In the rows, zero is written as 128.
Each row is followed by its class number. Each block has new classes, again numbered from 0 up, in any order.
[151 125 134 107  79 100 112 163 152 137  84 157 144 111 131 126 199 152
 118 109 111  70  34 149 120 148 122 159  34 163 143 102 123  73 153 156
 113]
5
[129 107 103  94 147  93  87  59 100 186  95  93 111 120 153 211 168 121
 123  87  52 154 114 155 110 133 158 104 101 126 124 133 111  84  92 116
 157]
0
[152  91 174 137 148 191  85 126 151  59 123 134 126 144 148 126  94  79
 133 132 161 127 147 159  83 139 147 104 105 199 108  91 146 111 127 171
 122]
9
[109 154  76 164 121 178 154 151 142 117  72 163 112 128 136 120 128 127
  97  64 102 156  86 137  77 122 180 218 181 105 168 172  96 151  31  91
 114]
5
[102 137 115  87 120 124 153 117 140 124 117 178 122 159 139 142 136 108
 125 100 111  96 145  87 138 127 220 188 106 158 125 171 156  97 118 120
 101]
7
[161 107  87  50 104 139 134 162 149 103 121 170 144 145 129 151 143 142
 109  90 115 104 110 159 119 158 176 146  55 206 128 145 124  99 166 150
 143]
2
[125 137 134 148 141 141  95 133 115 109 118 107 122 153 146 127 119  90
 148 121 108 122 124 157  92 113 139 123 153 159 118 104 129 118 109 147
 112]
7
[116 144 138 110 167 148 116 144 150  84 158 129 164 164 160 158 113  60
 130 127 136  81 147 137 129 174 177 130 139 203 122 103 125 130 147 166
 128]
7
[164  85 148  76  69 122  94  64 121 181 125 110 121 136 143 131 161 121
 125  99  52 172 104 142  71 148 134  90  73 111 146 128  80  80 164 140
 194]
5
[ 94 112 153 126 140 169 135 139 171 104 118 140 140 113 135 169 103 122
 104  68 115 144 167 130 102 104 166 140 119 108 144 204 132 176  94 113
 110]
1
[122 101 104  72  84 157 106 106 149 121 109 133 168 158 111 175 125 145
 138 138  70 130  66 132  63  87 128 149 111 172 140 147 119 125 181 142
 106]
7
[112 156 154 116  78 137 135 190 148  84 132 118 123 136 138 115 119 123
 115 137  68 126 131 143  86 129 122 137 100 119 161 161 106 149 117 124
  79]
3
[128 112 127  95 167  71  86  79  95 159 141 106  90 111 118 152 133 115
 138 146  53 163 130 159 135 138 146 112 117 135 135 100 111  97 114  92
 202]
2
[ 88 138 179 159 104 149 116 144 169  96 127 159 159 121 129 151  96 124
 102 120  83 166 143 115  68 142 111 101 113  96 117 161  99 147  96  97
 108]
0
[100 159 143 120 115  99 154 216  94 131 121 141 175 135 162 168 140 117
 128 128  90 125 100 124 143 156 152 155 118 148 103 121 120 144 123 183
 117]
2
[132 140 148 130  91 110 156 146 127 171 120 122 125 136 178 149 145 123
 137 115  85 138 103 105 146 148 191 167 146 101 129 107 138 137 129 167
 138]
6
[123 117 137 111 148 127  90  41  99 145 126 139 138 133 143 150 144 100
 117 143  66 156 105 103  84 136 139 124 103 100 133 128 107  91  93  97
 127]
5
[105 162 125 137  92 119 134 178 164  86 127 160 138 140 107  82  99 155
 120  79 101 157 116 127  89 139 119 128 153 115 171 176 101 142 144 138
 121]
2
[ 72 135 127 154 132 144  94 158 133 104 114  95 113 102 133 154 101 108
 100 118  94 122 133 147  92 124 108 143 124 140 158 154 103 131 118  86
  96]
4
[147 141 126 134 114 163 110  77 140 184 122  95 117 127 156 156 169  96
 122 127  89 161 122 135 113 115 150 120 147  99 112 155  86 114 134  95
 144]
6
[ 87 162  80  84 113 139 113 152 115 144  92 106 189 136 111 173 177 165
 123 107  92  75  65 140 124 125  91 149  85 159 180 124 121 168  96 185
 141]
5
[143  96  75  75 131 113  91 153 166 121 123 131 147 131 130 166 145 132
 121 102  99  51  73 162 110 118 173 150  48 180 137 116 160 111 165 149
 102]
8
[ 70 144 168 142 127 168 133 179 133  61 100 144 121 112 176 126  93 130
  95 116 122 124 142 123 125 149 120 159  99 133 155 148 131 124 145 119
 104]
9
[100 114 172 163 159 129 111 114 126  87 122 113 129 136 146 140 117  62
 135 112 164  91 131 163 121 149 130 112 123 157 112 149 125 127 122 133
 145]
4
[137 151 142 118 154  67  68  75 124 202 150  87 113 109 115 157 145 124
 125  97  69 142 112 109  98 131 122 102 143 105 187 172  92 119  92  77
 163]
6
[145 121  52  74  69  96 132 131 111  97 106 146 119 143 117 103 178 147
 115 130 104  76  39 159  86 113 131 181  96 152 183 127 119 109 161 102
 119]
5
[110 117 111 121 134  96 167 189 121 186 120 106 156 109 179 199 156 123
 125 107  83 124  79 131 158 131 181 168 121 102 101 111 133 156 125 171
 136]
3
[118 103  94  83 105 100  96 131 112 120 143 155 147 147 126 123 111 134
 123 135  88  99  83 100  74 130 130 112  56 137 153  92 153 123 131 137
 129]
3
[113 155 145 139 107 131 112 199 126 189 119 117 191 128 187 146 166 177
 147 110  59 132  62 126 141  95 119 147 119  75 117 123 134 141 209 218
 106]
1
[107 108 159 158 161 143 127 105 109  55  92 130 121 136 164 128 106  86
 136  99 145 108 165 156 140 144 148 107 130 152 113 109 170 118 115 149
 130]
1
[128 128 126  96 168 118  59 100  78 133 115 120 119 135 164 181 147 120
 120 116  78 147 112 149 105 155 127  93 113 141 157 154 100 112 115 117
 185]
2
[157 140 133  97 126  92 131  71 108 199 135 109 152 114 117 163 168 138
 131 120  84 158  76 142 104 131 135 132 110 124 141 166  87 101 119 136
 150]
9
[139 128 146 134  87 108 149 189 107 174 102 138 148 115 151 155 163 100
 137 141 104 137  53 144  87 107 184 179 104 138 104 116 102 126 109 182
  73]
8
[147 154 108 102 117 198 130 123 148 125  98 139 160 121 150 147 138 192
 110 143  87  98  85 179 137 168  81 144  43 148 130  83 120 103 129 142
 116]
7
[112 122 119 160 144  90 156 170 132 137 128 147 108 114 174 108 107 103
 127  94 129 128  77 148 147 151 183 192 138 125 100 109 128 107 137 136
 133]
1
[ 94 111 149 120 120 100 125 147 129  65 143 128 111 140 136  96  94 149
 118 103 134 144 108 142 102 129 107 121  94 136 135 202 115 123 149 125
 156]
3
[143  93 146  94 147 155  65  61 149 179  97  95  93 111 139 196 151  98
 135 170  78 125 181 113 157 132 134  93 100 121 133  90 142 109 125 111
 123]
8
[137 151  53 100 127 122 125 138 136 125 142 103 192 143 136 152 160 131
 107  65 135  59  52 175 103 140 138 136  94 172 145 160 131 134 159 151
 148]
9
[112 110 112 110 114 138 117 105 172 129 109 159 158 133 110 120 115 138
 112  92 136 100 107  97 120 140 155 156  84 182 127 118 166  83 167 119
 118]
0
[113 145  90  88 214  77  95  47 106 182 138 107 141 102 106 137 167 106
 124  63 122 152 111 165 112  98 122  94 117 113 175 184  43 105 125 109
 174]
8
[114 113 101 101 109 110 104 136 158 107  83 107 162 137 115 191 140 130
 137  79  97  79  54 144  97 119 143 141 124 192 172 116 151 147 139 166
 126]
6
[123 170 123 122 104 142 135 191  87 174 145 124 156 119 203 176 179 163
 114 151  48 122 104 147 130 150 186 164  92  75 162  79 124 171 111 207
 132]
4
[130  99 114 118 158 125  61 124 104  87 131  99 111 167 152 129 124  85
 146 104 126  68 137 151  83  90 163 106 154 186 153 137 168 106 185 120
 130]
7
[103 122 142 115  95 150 141 148 180 103 128 146 114 122 141 146 105 102
 100 123 138 151 131 116 110 161 147 140 136 109 151 166 102 172 130 103
 132]
2
[153 118  90  99  83 151 120 152 137 126 116 172 162 160 158 140 136 120
 123 107  86 108  72 148 103 151 163 155  73 165  95 102 134 111 147 155
 143]
1
[157 115 147 112 108  44 155 116 155 130 145 141 115 136 127 128 150  86
 129  81 140 100 133  97 136 135 210 143  92 164  79 168 155  58 130 128
  68]
6
[125  94 127 110 147 106  94 136 118 112 146 138 152 152 119 135 130  94
 139 103 138  59 134 150  87 129 171  88 120 199 148 136 147 112 191 134
 177]
0
[144 123 139 135 110 160 140 160 119 151 131 149 184 120 166 154 157 144
 117 137 111 136  91 138 117 154 173 121  98 141  99 114 131 109 191 192
 133]
2
[118 109 127 138 127 122 121 147 115 153 103  96 162 112 179 208 146 101
 122 128  80 158  39 152  93  97 148 175 156 133  94 114  99 130 159 124
 108]
7
[149 143 117 128  68 110 130 199 114 137 116 133 106 139 194 165 180 103
 124 162 102 114  72 126 112 124 176 171 138 117 117 105 117 146 122 142
  89]
6
[142 150 111  83 135 124 101  84 120 177 129 126  87 117 163 111 181 120
 123 131  80 177 126 158 141 117 155 139  98  74 161 107  64 114 131 121
 172]
8
[ 94 121 148 150 121 177 108 114 167 122  80 126 126 105 156 172 107 133
 103  97  90 168  93 129  94 126 117 152 100  99 119 163 119 124  96 105
 106]
9
[124 104 143  95 149  54 146  87 138 118  98 135 104 147 102 110 130 124
 157  87 117 115 115  96 148 112 146 177 123 156 114 188 150  40 133 143
  38]
5
[112 114  91  90 103 108 110 113 134  83 115 119 143 126 112 134 161 157
 108  94  98 107 101 163 116 138 131 122  52 174 144 106 135 101 129 158
 162]
5
[146 129 100  64 207 102  75  49 124 165 164 142 109 131 112 108 146  91
 146 116  85 152 149 168 138 119 124 112  83 125 135  79  56  77 127 114
 179]
4
[103 101  82  53 101 129 134 149 152 101 106 156 134 129 144 135 108 147
 103  86  93 102  98 133 123 152 148 153  28 168 133 113 145  81 192 143
 101]
2
[110  83 130 116 154 122  88 144 116  88 133 129 145 163 127 136  89  84
 131  80 156  82 143 143 100 127 162 118 105 222 101 120 174 127 128 127
 188]
0
[106 132 159 117 109 105 153 143 169 142  93 163 144 146 120 124 140 108
 134  56 136  82 135  93 153 117 199 188 100 146 119 156 188 125 103 124
 112]
0
[ 51 109 155 128 122 152 116 167 149  91 110 178 156 113 146 148  90 115
 113 120 107 136 120 109 101 120 112 126  93 117 133 135 109 152 162 127
 133]
1
[100 128 141 134 127 120 134 144 117  50  88 146 155 143 128 132 146  98
 141  91 129  73  97 183 104 119 153 132 125 199 150 174 132 114 171 153
 130]
1
[122 117 142 118 126 142 169 176  98 166 118 150 153 113 200 170 164 161
 117 102 118 115  90 133 142 115 197 171  83 110 112 147 138 134 161 169
 152]
6
[139 104 158 133 117  83 170  89 135 137 126 170 125 133 104 124 136  97
 133  99 155 117 138 103 118 127 188 151  82 154  67 208 139  48 108 129
  50]
4
[125 125  95  91  65 167 130 121 161 113 117 127 198 129 140 156 152 130
  92 117 125  90  50 167  96 163 134 132  15 177 118 115 118 126 164 168
 136]
8
[117 135  56  85 168 141 103  47  95 183 119 112 109 126 176 186 156 111
 111 122  91 153 121 128 142 128 128 129 119  71 132 132 100 137  79  93
 139]
1
[140 126 116 113 117 143 150 221 142 157 137 156 148 130 172 204 136 117
 122 145  81 121 138 145 133 169 177 130 112 118  94 114  95 166 103 186
 130]
8
[142  95 163 113 162 167 100 110 122  86 147 118  99 148 131  89  99 108
 150 129 147 111 168 174 113 107 157 126 141 185 161 155 144 127 179 134
 173]
1
[142 109  92  99  96  89 118 141 127 101 109 132 145 125 134 143 180 171
 105  98 131  84  67 137 120 140 137 145  81 163 158 127 150 106 154 155
 128]
5
[ 94 127  83  96 132 124 121 129 112  83  73 142 117 124 120 115 130 158
 119  93 153  63  75 168 118 126 123 161  69 172 206 132 149 137 114 137
 143]
8
[119 120  89 144  84 160 132 178 131 183  77 122 158 139 163 200 122 138
 119 125  57  93  93 107 126 155 158 169 130 139  94  84 179 130 117 130
 105]
0
[113 116 154 130 112 106  95 174 194 107 114  75 120 113 139 185 107 138
 113  87  98 135 114 143 106 126 118 144 138 128 146 146 141 168 101 125
  76]
0
[128 129 149 108 176  74  81 150 118 107 178 131 182 149 114 155 131 107
 148 105 112 104 120 126  88 113 149  83 142 183 149 143 114 139 155 175
 157]
6
[ 76 126  85 150 173 141 174 131 121 121  69 178 110 120 144 123 108 116
 122  57  90 145 133 151 116 108 196 181 145 121 112 142 117  73 112 101
  99]
0
[110 129 119  69  89 118 152 137 126 102 140 189 149 160 132 132 113 155
 108 120 122 104 120 107 112 162 158 156  47 152 133 143 147 138  97 134
 141]
0

A new block, with new classes numbered from 0.
[ 59 147 153 107 178 108  57  69 148 108 183 133  85  96  74 152 109 206
 143 126 138  88  18 120 108 108 138  87 115  69 121 152  83 131 123 119
 120]
7
[ 63 131 128 137 115 149 119  72 163 152 149 149 107 112  92 117 147 145
 116 116 161 130  87 113 165 134 100 106  69 162  71 118  79 118 138 130
 189]
2
[ 79 115 161 109 103 173 125 143 125 167 136 163 111 138 117 130 135 167
  99 143 158 110 144 111 140 155 147 105  92 117 142  99 103 141 150  74
 183]
4
[115  96 130 149 113 118 166 142 141 169 153 149 143 134  68 137  90 159
  97 126 123 129 110 102 154 138 120 120  46 142 143 119 130 127 126  98
 186]
7
[ 68 102 135 133 119 152 106 124 119 135 141 143 101 121 127 136 124 191
  74 135 154  69 104 140 132 142 126 122 104  98 126 119  92  98 131 107
 176]
7
[ 58  71 110 114 125 103  95  98 139 100 142 166 130 158 107 159 118 173
  98 142 147 123  74 128 139 134 129  80  58 178 136 127 107 101 165 109
 183]
1
[ 69  95 105 139  94 142  85  95 135 142 145 127 126 130  90 138 126 170
  98 131 177 124 103 128 133 145 127 139  90 157 128 134  75  95 130 116
 172]
4
[ 73 184 131 100 180 141 135 125  96 109 134 141 127 129 119 122 152 145
 152 134 123 133 111 125  86 116 114 141 178  86 122 149  60 135 177 146
 155]
0
[153 130  82 130 128 150 128 167 134 139 156 127 116 103 109 146 122 124
 185 133 107 115 118 109 113 163  82 160 157  79 144 127 137 171 148 115
  89]
2
[ 57 127 135  98  99 140  93 140 144 133 171 132 104 118  93 130 103 183
 115 145 137  80  78 136 141 141 131 130  85 142 112 122  77 121 152 140
 171]
6
[ 80 109 141 136 121 155 137 151 125 130 149 143 117 106 102 149 117 154
  84 129 155  89 130 116 129 137 101 108  72 113 123 109  98  85 146 110
 185]
2
[ 54 139  65  48 156 100  62 132 108 153 129 106 143  96 147 211 105 192
 109 139  73 145  58  97 111 127 124 115 162 115 106 133 163 124 121 130
 102]
1
[118 198 144 135 146 124 134  92  86  98 137 108  85 159 183 166 173 103
 139 155  89 163 124  91 142 140 118 171 208 129 129 136 140 117 153 131
 141]
8
[ 97 110 174  99 121 131  94 136 136 129 173 145 120 107  59 157  93 171
 109 141 145 105 128 120 133 148 119 119  90 133 143 112 104 124 155 103
 166]
5
[ 87  96 174 164 120 136 109 127 129 166 169 161 115 127  80 160 116 173
  59 131 154  90 111 120 142 153 117 145  68 135 140 131  90 118 144 112
 185]
7
[ 59 100 193 158 155 117  96  84 154 148 162 153 134 122  78 134 126 158
 138 116 176  94 108 128 138 136 139  98  59 136 118 139  71 103 145 123
 195]
3
[ 76 136 153  57 227 112 121 138  79 109 119 146 164  81 131 172 151 113
  91 118  79 108 138 153  83 120 129  97 183  99 106 119 147  89 161 121
 152]
0
[ 33 120  95 117 160 101 129 136 113 112  82 125 141  78 125 143 102 113
 132 146 125 144 133 126  76 102 132 134 118  78 157 137 137  95 174 137
 148]
1
[ 79 105 127 157  85 134 115 154 158 169 144 150 131 137 122 131 128 159
  95 116 177  65  84 105 135 147 134 123  43 115 119 115 115 102 120  86
 151]
6
[ 84 130 150 127  99 147 119 148 165 128 138 156 119 149  94 150 109 169
 109 137 144 113 122  92 137 135 113 132  66 111 137 119 106 110 158 143
 149]
5
[108 114 143 149 124 149 146 138 130 141 106 140 136 159 116 140 132 160
 106 129 146 102 120 123 140 111 129 129 108  93 122 111 125 137 127 132
 164]
2
[ 71 122 134 123 166 130  80 170 132 130 161 140 110 114 129 166 133 181
 114 160 167  63  71 129  99 128 116  92 145  96 106 182 114 121  98 109
 156]
1
[107  94 132 160  75 111 119 118 169 166 158 135 132 148  93 129 129 142
  92 106 146 129  84  73 157 148 128 129  71 147 131 145 144  85 108 121
 149]
1
[ 15 144 136 149 165 100 126  96 102 113 117 100 103  82 153 114 137 108
 133 133 127 107 108  97 104 124  82 117 175 120 150 125 124 102 120  89
 153]
5
[ 92  99 145 153 101 132  99 127 158 148 151 132  93 147  97 136 118 143
 109 139 174  92 101 119 137 146 150 139  64 126 122 127  97 106 120  98
 175]
8
[ 89 123 143 118 117 153 121 108 105 131 132 131 116 118  84 154 130 133
  80 131 152 125 138  95 131 114 131 102  89 157 126 110  99  91 136 122
 185]
4
[ 67 112 148 138  94 133 151 154 108 174 156 163 148 134 101 113 112 167
  48 139 151 113 116 119 124 152 125 121  74 128 142 146 112 112 149 144
 146]
8
[ 77 100 133 114 112 163  68 112 166 140 163 134 105 124 107 150 130 167
 131 135 157  90  95 143 141 156 129 140  74 150 124 110  97 138 154 108
 186]
4
[100  78 140 162 124 149 101 115 171 171 170 139 121 135  94 153 101 162
 101 129 121  88  97 117 145 157 131 127  50 109 136 109 116 104 128  89
 173]
8
[ 78 161 124 101 156  98 109 136  54 124 136 141 111  60 120 217  99 199
 132 156 140 113  89  83 118 131 121 125 123  88 176 145 106  96 129 125
 153]
9
[ 67 112 166 133 123 115 109 101 132 128 145 152 138 111 100 118 131 182
 108 118 174  85  88 134 133 146 123 128  89 131 132 146 105 111 136 125
 181]
6
[ 69 117 153 142 124 118 123  94 148 157 144 156 137 120  72 123 134 157
  97 124 167  97 111 120 140 150 114 147  66 174 136 119  69 100 127 112
 173]
9
[ 64 152 186 165 206 119 101  86 125 193 183 120 158  71  74 154 149 140
 153 112 122  56  67 142 127 131 124 158 124 121 135 123  95 110 150 130
 185]
0
[ 86 134 210 145 188 128 151 175 135 133 119 115 118 127 130 128 168 195
 140  97 100  61 146 169 127 113 100  97 199  89  96 130 127 110 133 120
 169]
3
[ 74 167  93 155 151 116 196 122  56 141 100 133 131 114  97 115 142 157
  80 161 140 121 133 116 112  95 123  84 166  97 131 114  98  75 123  67
  98]
4
[ 67 138 108 111 178 105 133 102 153 117 123 104 109  88 125 116 128 121
 199 109  85  94  87 131 112 115 148 103 119  68 102 107 136 104 140 134
 103]
3
[ 76  95 138 144  99 133 124 130 152 149 159 140 144 136 109 121 122 159
  90 136 164  98 114 123 152 149 107 112  72 166 136 130 120 100 109 112
 149]
3
[103 186  89  49 171 121  73 113 168  46 140  93 115 120 170 132 112 187
 132 133 159  95  78 117  91 149  73 157 155 113  67 146  89 106  55  89
 110]
2
[ 50 177 180 148 189 130 143  80 100 165 138 142 142  85  75 172 156 147
 108 141 114 145 141 139 117 111 130 164 129 103 136 119  89 104 195 137
 172]
9
[108 143  81 138 156 166 150  84 134 116 132 115  77 107 151 103 141 196
 141 137 124 126  90 125 136 124 112 101 138  61  82 150 120 139 100 100
 155]
4
[ 90 134 153 105 106 141 129 128 139 151 140 153 134 109  83 134 104 169
  83 134 168 117 123  98 129 137 130 128  44 117 130 134 130 108 139 142
 162]
8
[ 63  98 147 121 132 128 137  98 138 169 141 147 123 117  60 106 123 174
 114 110 145 101 111 107 142 147 120 111  64 150  96 124  80 132 125 134
 177]
3
[115 191 151 131 146 144 158 115  66 121 184 123 152  77 148 109 154 167
 101 135 184 101 110 138 112 134 109 138 159  81 120 157  95  91 120  97
 182]
9
[100 141 127 122 188 165 131 101 193 152 123 142 127  82  97  90 140 131
 202 123 121 101 130 160 108 147 101 115 125 126 110 108  76 135 116 100
 141]
5
[110  93  98 155 142 113  98 125 133 139 132 142 109 117  99 173 106 151
 117 134 142 124  97 132 136 130 131 142  78 133 124 138  82 103 126 117
 167]
0
[ 70 104 131 138 121 147  89 118 169 116 144 153 108 130  89 171 128 151
  87 142 158 123 114 134 128 135 109 131  69 145 109 132  86  89 146 135
 166]
5
[ 99 112 170 131 132 154 103 114 156 166 175 149 133 132  86 117 126 165
 101 151 195  50  96 137 129 157 120 144  50 161 136 131 119 171 118 109
 167]
8
[ 75  78 169 146 117 144 110 105 154 134 167 124  93 125 106 106 118 124
  78 131 131  66 108 135 141 146 144 122  72 129 124 115 121  92 129 126
 183]
8
[ 63  76  77 121  67 119  72 142 143 142 158 141 101 127  99 141 109 177
 102 150 176 107  75 126 132 164 133 134  87 145 136 143  86  96 135 104
 142]
1
[ 43 150 144 107 166  93 100 118  86 122 136 146 118  79 107 156 112 102
 143 173 115  77 105 100 145 110 126 115 171  82 101 121 112 117 161 119
 188]
9
[ 81 115 148 142 117 149 144 111 161 181 158 150 158 139 118 125 151 184
  85 105 136 121  81 145 150 148 145  99  50 154 126 117 121 100 125 115
 163]
4
[ 39 181 167  65 134 144  67 105 129 155 170 103  85  68 164 139 128 177
 115 109 115 141  88 123 115 149 109 104 120 185 126 122  92 131 143 143
 140]
8
[ 67 136 104 104 183 114  98 105 117 114 122 147 119  94 136 160 135 207
 177 157 150 100  92 142 120 150 105 106 163  83 125 136 120 132 134  74
 142]
5
[102 104 101 127 119 105  97  93 143 120 159 130 111 140 100 160 101 172
 136 128 154 123  58  97 136 147 130 128  47 138 128 137 116 119 124 103
 170]
8
[ 38 108 211 100 126 122 122 138 136 135 174 151 130 141 115 110 117 168
  57 126 123  75 111 119 132 166 127 139  84 151 142 130  87 115 138 142
 202]
9
[116 111 142 159  98 121 121 157 156 130 141 179 131 115  98 169 125 141
  79 141 176 107  99 135 140 162  97 166  73 142 153 128 105  84 108  93
 146]
5
[ 84 131 147 169 219 170 146 107  91 201 149 103 108  80 164 193 122 154
 178 150  64 112 131 134 135 137 150 128 116  74 145  90 112 146 143  90
 206]
3
[ 94 124 144 138 103 140  94  98 161 127 178 123 106 142  95 123 142 166
 111 117 184  99 106 123 137 170 104 171  88 145 103 123  79 119 142 100
 157]
2
[ 74 207 131 107 176 120 148 158  93 130 129 145 109  93  98 154 113 185
 123 204 168  94 151 101 129 142  64 163 176 123 111 155  90 132 117  75
 175]
7
[ 62 174 143 109 196 101 125 128 127  88  84 173 135 118 101 159 162 121
 182 176 190 132 147 119  85 123 118 119 163 115 131 186 113 107 136 148
 129]
5
[ 96 154 140 139 144 151 147 141  85 215 186 137 103  51 106 158 120 158
 101 133  80 155 101 136 130 134 114  86 133 100 143  78 114 168 161  40
 115]
5
[ 64  96 143 121 125 154 115 112 130 151 166 148 144 133 104 137 110 158
  65 139 151  96  94 126 118 161 133 158  64 129 155 125  92 115 116 112
 196]
7
[ 80  66 112 127 108 128  85 116 152 140 121 129 135 140  86 162 124 171
 119 109 134 126  97 124 134 124 126  97 100 171 150 113 103  83 131 113
 179]
1
[122 165 140 132 183 145 164 111  80 112 162 109 106  73 142 152 139  91
 170 136  94 137 125 153 114  92 165 116 111  79 112 120 124 130 197 162
 195]
9
[101 140  77 127 149 100  86 114 144 122 180  81  71 124 103 149 146 145
 190  99 115 159  64 123  80 132 115 103 136 170 118 154  76 143 121 121
  38]
3
[108 108 179 119 112 119 125 160 133 143 199 141 123 148 101 146 104 131
  72 135 147 104 113 112 144 157 135 116  53 156 112 113 118 138 142  90
 171]
2
[ 76 121 183 111 139 147 125 143 129 160 180 164 132 121 110 147 104 156
  73 132 108 105 132 101 143 169 117 138  64 140 145 119  90 107 168 130
 201]
0
[102 123 168 185 166 153 115 101 139 136 141 125 116  91 112 142 177 131
 123 119 173 113 121 173 110 107 117  83 154 114 139 121 109  87 107  52
 151]
5
[130 149 176  71 169 115 120 131  34  26 134 121  83  95 126 158 118 164
  52 131 128  59 102 118  77 112 112 126 175  84 145 142 117  89 108 152
 138]
8
[ 85 127 100 171 149 104  69  91 186 153 110 102 132  60 124 140 125 100
 164 129 123 175  99 168 120 104 104 125 168 148 140 152 138 117  90 137
  65]
5
[ 92  87  95 136  89 131  85 137 175 132 113 138 133 138 110 127 114 113
 134 124 150 101 111 125 138 131 129 126  93 128 114 106 110 105 137 106
 147]
4
[ 94 218 209 130 145 119 134 119  94 186 139 149 101  73 142 179 155 113
 104 135 135  96  86  77 146 134 160 124 116 125 148  88 111  86  87  67
 130]
6
[ 88 109 162 148 115 125 132 122 138 149 150 129 107 119 101 119 112 175
  93 130 173 127 152 111 141 153 118 109  77 154 121 133  95 101 121  84
 180]
5
[ 95 101 132 139 121 154  95 137 149 115 179 147 105 123 114 145 117 179
 124 153 171  89 106 173 127 164 114 154  77 119 122 128  76 134 171 102
 184]
5
[ 88 156 129 149 206  92 126  72 135 151 123 140 144 112 155 152 149 134
 149 130 116 141  83 108 123 126 153  90 117  96 103 155 156 121 105 105
 111]
4
